Below are the code and all the weights of a small trained network. Each question names an input and a target symbol and asks about switching units off, where a switched-off unit gives its printed mean instead of its output.

import numpy as np


def w(rows, s, z=0):
    codes = np.array(rows[::2]) - 128.0
    scale = np.full(codes.shape[1], s)
    scale[-1] = z or s
    return codes * scale


def f(y):
    return y / 2 * (1 + np.tanh(0.7978845608 * (y + 0.044715 * y**3)))


def softmax(a):
    e = np.exp(a - a.max(-1, keepdims=True))
    return e / e.sum(-1, keepdims=True)


def log_softmax(a):
    a = a - a.max(-1, keepdims=True)
    return a - np.log(np.exp(a).sum(-1, keepdims=True))


def net(x, mask):
    ids = ['ΓΔΘΦΩαβζηλτψ'.index(c) for c in x.split()]
    T = len(ids)
    res = E[ids] + P[:T]
    u = 0
    for l in range(3):
        q, k, v = (res @ M[l].T for M in (Q, K, V))
        z = softmax(np.where(np.tri(T) > 0, q @ k.T / 4**0.5, -1e9)) @ v
        res = res + np.where(mask[u], z, O[l][:, -1]) @ O[l][:, :-1]
        u += 1
        y = f(res @ A[l][:, :-1].T + A[l][:, -1])
        res = res + np.where(mask[u : u + 8], y, B[l][:, -1]) @ B[l][:, :-1]
        u += 8
    return log_softmax(res[-1] @ U[:, :-1].T + U[:, -1])


Q, K, V, O, A, B = {}, {}, {}, {}, {}, {}
E = w([
[103,137,134,54,178,119,161,114],'Γ',
[71,137,67,146,128,102,93,84],'Δ',
[77,104,45,39,119,182,93,97],'Θ',
[140,130,166,110,17,121,67,83],'Φ',
[90,83,159,105,146,214,85,20],'Ω',
[41,123,88,104,133,182,131,105],'α',
[93,65,154,102,144,156,126,152],'β',
[98,144,108,111,151,190,62,54],'ζ',
[254,149,95,80,153,173,195,124],'η',
[72,176,71,126,122,130,95,85],'λ',
[152,84,195,64,96,74,139,77],'τ',
[100,127,63,80,117,153,113,216],'ψ',
],0.016)
P = w([
[107,97,126,137,39,143,254,13],'0',
[114,95,109,163,119,139,125,61],'1',
[115,106,126,158,131,127,107,85],'2',
[112,113,138,152,147,119,94,110],'3',
[117,120,152,147,157,114,84,128],'4',
[118,124,163,142,161,107,74,147],'5',
[118,131,171,129,166,93,68,164],'6',
[123,134,181,122,170,95,62,185],'7',
[122,138,189,113,172,83,58,205],'8',
[121,138,202,107,173,86,61,226],'9',
],0.0083)
Q[0] = w([
[130,122,114,155,197,75,105,127],'0.h0',
[192,150,171,251,72,152,176,151],'0.h0',
[163,194,152,187,200,117,157,200],'0.h0',
[115,125,142,120,125,153,77,185],'0.h0',
],0.021)
K[0] = w([
[143,114,115,162,178,104,124,113],'0.h0',
[164,122,66,175,66,189,159,46],'0.h0',
[205,129,62,184,100,180,255,86],'0.h0',
[158,155,170,120,169,134,10,167],'0.h0',
],0.014)
V[0] = w([
[167,189,103,152,120,111,103,143],'0.h0',
[65,114,142,134,76,126,143,137],'0.h0',
[74,250,187,158,87,159,142,140],'0.h0',
[142,167,167,147,146,197,140,107],'0.h0',
],0.012)
O[0] = w([
[216,8,95,60,112,119,166,39,2],'0.h0',
[104,106,57,155,151,200,155,211,181],'0.h0',
[126,72,2,41,135,112,164,172,55],'0.h0',
[68,219,129,47,90,86,95,158,95],'0.h0',
],0.0059,0.0047)
A[0] = w([
[227,181,119,201,99,158,99,137,1],'0.n0',
[228,17,130,148,188,110,160,121,16],'0.n1',
[143,115,129,132,33,128,84,160,37],'0.n2',
[223,180,91,132,145,108,110,135,46],'0.n3',
[134,159,127,63,102,64,140,55,75],'0.n4',
[95,64,141,65,161,106,111,128,220],'0.n5',
[100,65,136,95,135,134,135,118,58],'0.n6',
[117,119,10,148,177,163,88,169,195],'0.n7',
],0.011,0.0038)
B[0] = w([
[105,101,136,161,210,99,114,182,124],'0.n0',
[119,244,146,96,156,155,127,134,124],'0.n1',
[94,78,151,116,176,116,76,158,127],'0.n2',
[168,73,95,112,140,71,69,179,128],'0.n3',
[78,92,191,134,113,144,112,149,137],'0.n4',
[128,198,137,166,138,80,97,126,194],'0.n5',
[115,166,101,152,159,171,123,149,123],'0.n6',
[128,196,203,158,49,98,78,121,254],'0.n7',
],0.011,0.0069)
Q[1] = w([
[120,113,54,109,155,99,99,152],'1.h0',
[234,114,54,98,167,113,235,253],'1.h0',
[143,170,182,148,175,95,19,128],'1.h0',
[67,165,161,119,197,81,118,94],'1.h0',
],0.024)
K[1] = w([
[127,109,74,88,113,127,159,130],'1.h0',
[38,141,77,160,44,198,206,29],'1.h0',
[173,96,126,100,74,136,250,231],'1.h0',
[205,123,120,114,182,134,168,155],'1.h0',
],0.021)
V[1] = w([
[175,149,212,190,86,54,214,108],'1.h0',
[129,105,161,190,84,176,115,247],'1.h0',
[202,149,106,82,38,120,71,103],'1.h0',
[142,134,153,101,129,211,70,95],'1.h0',
],0.013)
O[1] = w([
[183,107,222,241,107,83,221,71,205],'1.h0',
[209,78,149,214,105,254,42,185,254],'1.h0',
[189,144,111,36,42,227,154,87,151],'1.h0',
[121,126,148,73,165,197,138,200,188],'1.h0',
],0.0069,0.0075)
A[1] = w([
[159,119,4,198,181,101,151,132,2],'1.n0',
[119,72,147,131,138,56,121,88,38],'1.n1',
[60,91,119,55,158,143,144,139,52],'1.n2',
[87,139,136,186,106,105,96,101,161],'1.n3',
[138,52,74,151,126,99,107,36,151],'1.n4',
[104,169,182,127,128,89,143,67,78],'1.n5',
[152,68,70,73,183,160,230,124,58],'1.n6',
[113,106,145,158,141,168,112,22,119],'1.n7',
],0.011,0.006)
B[1] = w([
[136,159,80,189,53,68,51,20,128],'1.n0',
[210,140,48,61,132,209,103,180,156],'1.n1',
[180,144,251,146,147,158,27,2,144],'1.n2',
[103,140,168,119,200,145,115,182,247],'1.n3',
[75,154,160,117,140,107,129,153,133],'1.n4',
[67,45,146,130,88,142,135,41,207],'1.n5',
[65,38,126,214,87,132,51,223,127],'1.n6',
[122,179,145,129,76,64,108,203,196],'1.n7',
],0.0087,0.015)
Q[2] = w([
[174,138,196,135,147,148,75,156],'2.h0',
[171,171,133,132,120,177,93,193],'2.h0',
[96,102,18,133,170,177,159,142],'2.h0',
[165,175,194,54,173,77,4,128],'2.h0',
],0.024)
K[2] = w([
[202,118,112,125,182,161,169,160],'2.h0',
[170,123,108,119,120,156,91,194],'2.h0',
[23,181,91,132,133,197,94,103],'2.h0',
[235,43,88,62,252,95,118,127],'2.h0',
],0.021)
V[2] = w([
[130,228,90,141,175,153,116,118],'2.h0',
[88,9,131,81,120,180,99,181],'2.h0',
[163,105,168,113,185,208,223,128],'2.h0',
[101,234,155,58,134,135,172,180],'2.h0',
],0.013)
O[2] = w([
[117,193,77,153,152,169,154,162,67],'2.h0',
[116,2,131,57,119,113,150,221,248],'2.h0',
[191,84,164,41,225,103,94,120,168],'2.h0',
[122,249,174,80,123,182,181,161,46],'2.h0',
],0.0081,0.012)
A[2] = w([
[139,174,125,131,158,106,151,200,19],'2.n0',
[128,104,136,117,196,154,81,142,131],'2.n1',
[120,172,43,155,124,157,157,177,40],'2.n2',
[127,70,140,83,42,113,164,126,200],'2.n3',
[73,145,158,144,92,84,133,154,218],'2.n4',
[205,176,79,83,122,107,146,67,26],'2.n5',
[40,155,84,70,199,24,122,113,190],'2.n6',
[159,156,86,7,40,156,193,73,3],'2.n7',
],0.011,0.0041)
B[2] = w([
[83,70,150,152,116,137,136,132,163],'2.n0',
[108,176,96,137,120,112,184,134,251],'2.n1',
[150,114,160,70,109,115,159,93,161],'2.n2',
[120,188,115,131,140,123,104,108,246],'2.n3',
[159,116,91,102,150,119,166,113,207],'2.n4',
[73,177,129,118,127,157,110,116,144],'2.n5',
[202,111,119,124,127,192,146,101,183],'2.n6',
[129,5,115,190,154,115,98,141,168],'2.n7',
],0.015,0.021)
U = w([
[143,93,129,67,101,117,94,160,3],'Γ',
[124,252,130,100,185,130,97,146,62],'Δ',
[115,179,34,37,108,93,64,156,212],'Θ',
[126,182,124,131,189,86,131,203,171],'Φ',
[102,159,133,112,171,157,66,127,50],'Ω',
[239,199,133,129,94,124,61,213,192],'α',
[176,217,86,165,190,90,88,150,89],'β',
[145,215,79,126,79,79,159,127,107],'ζ',
[142,167,177,83,158,40,93,126,174],'η',
[149,135,50,153,90,93,111,135,83],'λ',
[200,168,72,82,191,130,131,133,208],'τ',
[111,181,168,67,86,129,149,146,63],'ψ',
],0.004,0.0051)

Each question gives the input, a string of symbols that net reads in full, and the target symbol t.
The units are the heads (4 rows each of Q, K, V and O) and the neurons (one row each of A and B). Each row of codes is followed by its name. A weight is (code - 128) times the scale printed after its matrix; where a second scale follows, it is the last column's (O, A, B and U).
mask holds one flag per unit, layer by layer, with each layer's heads first. A switched-off unit (its flag False) gives its mean, the last column of its rows in O or B, instead of its output. The means were averaged over made-up inputs and are rounded, as every weight is.
A unit's drop is (log p(t) with every unit on - log p(t) with that unit switched off) / (log p(t) with every unit on - log p(t) with every unit switched off).
The circuit of an input: a set's keep is (log p(t) with only the set's units on - log p(t) with every unit switched off) / (log p(t) with every unit on - log p(t) with every unit switched off). Starting from the 12 units with the biggest drops (on a tie, the unit counted first), units are removed one at a time, each time the one whose removal leaves the highest keep (on an exact tie, the one counted first), for as long as the keep stays at least 0.8.
circuit, biggest first: the units of the circuit, biggest drop first
most important unit: the unit with the biggest drop
top k neurons: the k neurons with the biggest drops, biggest first
k most important neurons of layer l: the k neurons of layer l with the biggest drops, biggest first
input Ω τ ψ λ Δ ψ, target α: circuit, biggest first	[1.h0, 0.n7]
input Θ Δ Φ ζ ζ α, target Θ: most important unit	0.n2
input β η τ τ ζ, target λ: top 2 neurons	[0.n7, 1.n0]
input Φ Θ ζ Θ Θ Θ ζ Θ α, target Θ: top 2 neurons	[0.n7, 0.n2]
input τ Δ λ η, target β: circuit, biggest first	[2.h0, 0.n7, 1.h0, 0.h0]
input Γ η Ω Ω λ ζ ψ, target ζ: 3 most important neurons of layer 0	[0.n7, 0.n3, 0.n0]
input α ζ α ζ Θ τ η Δ, target α: 2 most important neurons of layer 0	[0.n7, 0.n3]
input β α Γ Δ α Ω, target τ: circuit, biggest first	[1.h0, 0.n7, 2.n6]
input α ψ α τ α, target η: circuit, biggest first	[1.h0, 1.n5, 2.h0]
input η Δ λ τ β Ω Φ Γ ζ Ω, target η: circuit, biggest first	[1.h0, 2.h0, 1.n5]
input λ ζ λ β Φ Φ τ λ, target η: circuit, biggest first	[1.h0, 1.n5, 2.h0]
input ζ α Θ λ Γ η λ, target Θ: top 3 neurons	[0.n7, 1.n6, 0.n3]
input τ ζ Ω η λ Γ τ λ α, target β: circuit, biggest first	[2.h0, 1.h0, 0.n0, 0.h0]
input ζ ψ τ Ω ζ Θ, target η: circuit, biggest first	[0.n7, 1.h0, 1.n5, 2.h0]
input λ α τ Δ ζ τ β α, target Φ: most important unit	1.n5
input α ψ α λ ψ η β Δ Δ ψ, target α: circuit, biggest first	[0.h0, 1.h0, 0.n7]
input Δ τ τ η, target Δ: circuit, biggest first	[0.n1, 2.h0]
input β α Γ α ζ, target τ: top 3 neurons	[0.n7, 2.n6, 1.n5]
input Θ Γ ζ β α Γ ζ α, target τ: 2 most important neurons of layer 1	[1.n5, 1.n3]
input λ Φ Δ, target Θ: top 3 neurons	[0.n2, 0.n7, 2.n3]
input ζ Ω α τ λ α Φ λ, target Θ: most important unit	0.n2
input η Δ Θ, target η: circuit, biggest first	[1.h0, 2.h0, 1.n5]
input η ζ α Δ Δ τ ζ ζ Δ, target η: circuit, biggest first	[1.h0, 2.h0, 1.n5]
input α Γ α λ α Ω Θ λ α, target τ: top 2 neurons	[0.n7, 2.n6]
input Γ Θ Θ Φ Θ Φ η, target ζ: 2 most important neurons of layer 1	[1.n0, 1.n5]
input α Ω Θ τ, target η: circuit, biggest first	[1.h0, 1.n5, 2.h0]
